Here is a tiny trained network, its code and every weight. The questions are about switching its units off for an input and a target symbol, where a switched-off unit gives its printed mean instead of its output.

import numpy as np


def w(rows, s, z=0):
    codes = np.array(rows[::2]) - 128.0
    scale = np.full(codes.shape[1], s)
    scale[-1] = z or s
    return codes * scale


def f(y):
    return np.maximum(y, 0)


def softmax(a):
    e = np.exp(a - a.max(-1, keepdims=True))
    return e / e.sum(-1, keepdims=True)


def log_softmax(a):
    a = a - a.max(-1, keepdims=True)
    return a - np.log(np.exp(a).sum(-1, keepdims=True))


def net(x, mask):
    ids = ['ΔΛΞΠΦΩαβζημστψ'.index(c) for c in x.split()]
    T = len(ids)
    res = E[ids] + P[:T]
    u = 0
    for l in range(3):
        r = res
        for j in range(2):
            rows = slice(2 * j, 2 * j + 2)
            q, k, v = (r @ M[l][rows].T for M in (Q, K, V))
            z = softmax(np.where(np.tri(T) > 0, q @ k.T / 2**0.5, -1e9)) @ v
            o = O[l][rows]
            res = res + np.where(mask[u + j], z, o[:, -1]) @ o[:, :-1]
        u += 2
        y = f(res @ A[l][:, :-1].T + A[l][:, -1])
        res = res + np.where(mask[u : u + 4], y, B[l][:, -1]) @ B[l][:, :-1]
        u += 4
    return log_softmax(res[-1] @ U[:, :-1].T + U[:, -1])


Q, K, V, O, A, B = {}, {}, {}, {}, {}, {}
E = w([
[137,115,136,93,99,117,28,72,182,100,232],'Δ',
[249,71,160,77,95,69,27,181,49,111,99],'Λ',
[107,135,44,91,72,187,75,154,145,139,213],'Ξ',
[243,202,174,114,241,67,97,124,171,160,197],'Π',
[99,125,137,128,201,101,71,169,190,117,176],'Φ',
[158,128,175,109,140,83,102,158,113,189,220],'Ω',
[146,160,84,123,214,171,203,167,164,192,169],'α',
[196,114,166,94,183,120,139,152,210,127,197],'β',
[185,126,102,96,138,154,98,79,103,197,251],'ζ',
[87,123,110,128,161,97,22,56,137,196,185],'η',
[218,185,67,201,115,138,119,156,117,74,82],'μ',
[147,208,125,105,214,156,173,73,46,50,87],'σ',
[171,194,74,126,171,154,131,129,255,127,184],'τ',
[129,37,74,122,209,103,157,131,146,148,41],'ψ',
],0.016)
P = w([
[80,89,175,196,77,247,130,174,141,157,93],'0',
[143,123,133,131,166,168,74,167,153,104,167],'1',
[147,122,120,140,159,156,92,151,150,98,167],'2',
[148,118,111,138,159,139,93,145,139,108,160],'3',
[152,115,99,136,153,131,106,139,132,104,158],'4',
[162,111,97,129,149,125,115,128,144,111,147],'5',
[166,109,88,127,146,119,118,121,128,103,153],'6',
[167,110,83,130,143,114,113,110,128,107,141],'7',
[167,105,74,122,150,101,114,108,123,111,132],'8',
[177,107,74,116,133,95,119,102,120,103,130],'9',
[177,107,69,121,139,96,132,98,114,112,118],'10',
[194,102,59,119,141,95,126,91,100,112,121],'11',
[198,102,54,112,135,87,118,72,101,117,111],'12',
[168,93,68,125,143,100,120,88,116,116,117],'13',
],0.011)
Q[0] = w([
[143,99,89,102,133,118,108,132,141,113,120],'L0H1',
[107,103,155,111,122,113,150,133,104,131,99],'L0H1',
[79,116,174,168,69,157,176,164,93,68,7],'L0H2',
[149,85,113,146,140,133,117,131,126,114,128],'L0H2',
],0.018)
K[0] = w([
[115,43,88,143,87,167,138,133,105,105,53],'L0H1',
[93,67,116,60,145,123,136,140,162,140,181],'L0H1',
[64,138,213,146,144,206,95,175,193,188,253],'L0H2',
[179,79,125,126,144,103,131,94,120,141,142],'L0H2',
],0.011)
V[0] = w([
[66,143,178,120,41,113,215,139,153,137,204],'L0H1',
[212,123,240,159,154,114,123,194,53,103,89],'L0H1',
[116,49,196,56,206,150,161,100,86,136,132],'L0H2',
[54,167,157,142,173,230,101,66,56,2,93],'L0H2',
],0.0052)
O[0] = w([
[82,131,144,92,163,247,86,85,183,82,75,2],'L0H1',
[40,143,134,145,123,107,196,144,169,162,170,197],'L0H1',
[143,135,151,1,182,100,129,86,95,170,131,105],'L0H2',
[65,135,82,124,104,119,167,52,107,58,65,122],'L0H2',
],0.0093,0.0071)
A[0] = w([
[121,177,64,105,114,63,254,189,172,125,121,83],'L0N1',
[26,102,44,140,70,84,125,35,122,152,189,114],'L0N2',
[134,42,78,116,86,96,141,67,209,146,177,254],'L0N3',
[115,145,162,198,237,2,204,103,176,145,111,142],'L0N4',
],0.0052,0.0029)
B[0] = w([
[104,93,188,164,188,95,69,39,76,154,176,202],'L0N1',
[220,147,158,123,154,86,165,207,102,85,114,221],'L0N2',
[191,203,123,130,166,142,83,106,83,114,88,255],'L0N3',
[200,137,65,67,3,166,104,189,43,84,158,225],'L0N4',
],0.007,0.0088)
Q[1] = w([
[165,162,166,100,102,113,24,147,149,48,157],'L1H1',
[84,96,154,129,137,190,158,127,215,133,85],'L1H1',
[25,133,113,136,39,91,247,72,162,117,81],'L1H2',
[169,134,166,254,93,109,192,98,110,40,94],'L1H2',
],0.0076)
K[1] = w([
[161,99,173,222,21,120,171,176,79,171,9],'L1H1',
[125,154,34,120,244,83,72,149,94,93,244],'L1H1',
[88,254,107,99,227,110,163,154,176,109,188],'L1H2',
[59,207,208,180,78,189,134,68,232,141,151],'L1H2',
],0.006)
V[1] = w([
[54,169,150,144,71,130,147,165,70,169,140],'L1H1',
[50,130,181,57,140,141,130,86,124,115,145],'L1H1',
[127,254,201,166,115,68,125,83,145,155,184],'L1H2',
[163,133,157,112,122,106,92,208,108,65,139],'L1H2',
],0.0084)
O[1] = w([
[168,45,178,176,130,99,166,32,160,143,143,172],'L1H1',
[169,111,157,125,122,144,75,127,178,7,128,33],'L1H1',
[125,198,255,154,133,124,106,183,74,114,114,104],'L1H2',
[73,200,193,94,66,62,142,58,225,115,104,254],'L1H2',
],0.0099,0.0067)
A[1] = w([
[105,82,121,45,74,75,164,194,135,81,79,63],'L1N1',
[122,237,102,132,168,142,195,108,186,91,216,226],'L1N2',
[1,92,118,148,122,141,163,151,215,97,72,4],'L1N3',
[24,181,140,133,66,159,158,154,154,180,81,99],'L1N4',
],0.0052,0.0024)
B[1] = w([
[146,254,116,120,128,137,103,115,110,168,144,146],'L1N1',
[133,128,119,115,91,74,101,168,97,128,45,255],'L1N2',
[122,168,144,220,158,122,115,156,124,111,107,129],'L1N3',
[123,162,144,136,171,180,93,136,185,92,119,139],'L1N4',
],0.0097,0.0077)
Q[2] = w([
[118,148,77,191,108,2,107,148,166,88,98],'L2H1',
[244,187,68,109,107,81,39,125,61,170,144],'L2H1',
[210,203,72,87,73,69,183,148,110,120,160],'L2H2',
[185,178,93,124,137,118,117,186,178,154,136],'L2H2',
],0.0066)
K[2] = w([
[72,97,132,233,134,198,146,113,191,45,51],'L2H1',
[191,92,141,207,134,216,163,66,80,206,58],'L2H1',
[46,79,230,176,105,255,60,84,158,201,86],'L2H2',
[115,124,103,195,126,163,194,125,105,141,39],'L2H2',
],0.0055)
V[2] = w([
[119,121,107,127,172,145,254,124,106,184,109],'L2H1',
[42,140,114,106,109,57,136,139,196,124,30],'L2H1',
[132,145,114,69,28,103,73,87,41,118,111],'L2H2',
[117,140,79,197,207,60,57,100,79,131,109],'L2H2',
],0.0075)
O[2] = w([
[103,102,159,117,38,189,192,109,83,110,142,154],'L2H1',
[242,57,100,133,77,89,128,165,68,119,28,2],'L2H1',
[181,223,74,196,78,110,87,44,134,174,65,65],'L2H2',
[80,6,148,183,207,151,27,35,20,170,2,143],'L2H2',
],0.0072,0.01)
A[2] = w([
[236,214,104,97,144,167,74,211,253,66,161,5],'L2N1',
[165,176,178,44,154,93,111,85,73,185,108,24],'L2N2',
[110,58,136,243,109,151,151,95,168,51,90,34],'L2N3',
[131,65,197,102,70,150,179,108,149,66,228,241],'L2N4',
],0.0052,0.0012)
B[2] = w([
[213,40,166,144,110,237,225,73,116,173,112,254],'L2N1',
[45,149,119,121,145,160,131,148,144,110,98,249],'L2N2',
[187,89,135,68,126,139,135,150,146,166,226,143],'L2N3',
[90,140,59,195,166,90,148,82,78,114,2,216],'L2N4',
],0.0081,0.0091)
U = w([
[150,121,148,117,69,136,71,62,116,81,114,164],'Δ',
[116,164,163,111,73,85,127,131,154,178,72,148],'Λ',
[112,137,91,99,1,177,74,110,94,134,106,126],'Ξ',
[170,139,154,73,101,137,138,139,99,134,131,3],'Π',
[137,82,139,93,175,79,92,169,161,92,113,239],'Φ',
[115,99,155,129,135,105,136,116,115,174,111,66],'Ω',
[108,166,82,88,126,147,123,224,117,176,83,92],'α',
[150,124,146,139,203,89,173,110,174,107,99,47],'β',
[116,189,118,108,129,151,120,92,118,150,183,88],'ζ',
[107,163,95,159,148,111,54,112,122,165,66,129],'η',
[148,134,108,220,87,72,129,147,106,136,151,207],'μ',
[112,191,84,100,149,137,160,110,90,39,68,197],'σ',
[153,174,92,157,135,149,135,129,154,157,41,68],'τ',
[119,100,51,77,111,92,120,99,177,154,118,120],'ψ',
],0.0062,0.0043)

Each question gives the input, a string of symbols that net reads in full, and the target symbol t.
The units are the heads (2 rows each of Q, K, V and O) and the neurons (one row each of A and B). Each row of codes is followed by its name. A weight is (code - 128) times the scale printed after its matrix; where a second scale follows, it is the last column's (O, A, B and U).
mask holds one flag per unit, layer by layer, with each layer's heads first. A switched-off unit (its flag False) gives its mean, the last column of its rows in O or B, instead of its output. The means were averaged over made-up inputs and are rounded, as every weight is.
A unit's drop is (log p(t) with every unit on - log p(t) with that unit switched off) / (log p(t) with every unit on - log p(t) with every unit switched off).
The circuit of an input: a set's keep is (log p(t) with only the set's units on - log p(t) with every unit switched off) / (log p(t) with every unit on - log p(t) with every unit switched off). Starting from the 12 units with the biggest drops (on a tie, the unit counted first), units are removed one at a time, each time the one whose removal leaves the highest keep (on an exact tie, the one counted first), for as long as the keep stays at least 0.8.
circuit, biggest first: the units of the circuit, biggest drop first
unit that matters most: the unit with the biggest drop
top k neurons: the k neurons with the biggest drops, biggest first
top k neurons in layer l: the k neurons of layer l with the biggest drops, biggest first
input η σ Ξ, target η: circuit, biggest first -> L2H2
input Φ Ξ μ, target Φ: top 2 neurons -> L0N4, L1N3
input μ Π μ Φ τ Δ ζ, target Ω: circuit, biggest first -> L2H2, L1H1, L0N4, L1N4
input ζ Φ Λ η ζ ζ Ω τ σ ζ τ ψ ζ η, target ψ: circuit, biggest first -> L1H2, L0N4
input Φ μ η η β Φ, target Φ: top 3 neurons -> L0N1, L1N3, L0N4
input Δ α Π μ ζ μ Ξ τ μ η Ω Ω τ α, target μ: circuit, biggest first -> L0H2, L0H1
input Π τ Ξ ζ μ η β, target μ: circuit, biggest first -> L0H2, L0H1
input ζ Ω η, target ζ: top 2 neurons in layer 0 -> L0N1, L0N2
input σ Ξ η Φ Φ ζ Ξ Φ Δ, target Δ: circuit, biggest first -> L1H1, L0H2
input ψ β ζ Δ η ζ μ Δ ζ α η μ Π Π, target Ξ: circuit, biggest first -> L2H1, L0N4, L1H2
input α β μ ζ ζ η Δ, target σ: top 3 neurons -> L2N4, L0N3, L0N4
input Δ ζ σ η Λ τ Λ μ ζ Φ Δ μ, target τ: circuit, biggest first -> L2H1, L2H2
input η ζ Λ τ η ζ μ α β σ ζ η, target σ: circuit, biggest first -> L0H2, L0N2
input μ Φ Π Δ β Π, target μ: circuit, biggest first -> L0H2, L1H1
input Δ η α, target τ: unit that matters most -> L0H1
input μ ψ σ, target Ω: circuit, biggest first -> L1H1, L0H2, L0N3
input ψ η η ζ η ψ μ τ ζ ζ, target Ξ: top 2 neurons -> L0N1, L2N4
input ψ Φ Ξ ζ η, target Ξ: circuit, biggest first -> L2H1, L1H1
input τ τ Π Φ η τ, target α: top 2 neurons in layer 0 -> L0N4, L0N1
input ζ Λ β η μ σ σ ζ Π Ω Ξ, target σ: circuit, biggest first -> L0H2
input τ ζ β ζ Δ η ζ η η ζ, target α: top 2 neurons in layer 2 -> L2N2, L2N1
input ζ Ω Δ η Ξ ζ Φ ζ η η Δ Φ τ η, target η: top 2 neurons -> L0N4, L2N1
input σ Φ β τ η ζ, target Δ: circuit, biggest first -> L0H2, L1H1
input α η Φ Φ η Φ Ω ζ ζ ζ, target σ: top 3 neurons -> L2N4, L0N1, L0N3
input η Φ Λ Δ Ξ, target η: top 2 neurons -> L0N4, L2N1
input β ζ σ β ζ Λ ψ Δ, target Π: top 2 neurons -> L2N1, L0N1
input τ ζ β Φ ζ Ξ ζ Λ τ η, target Λ: unit that matters most -> L1H2
input Φ μ ζ α, target Φ: top 2 neurons in layer 1 -> L1N3, L1N2
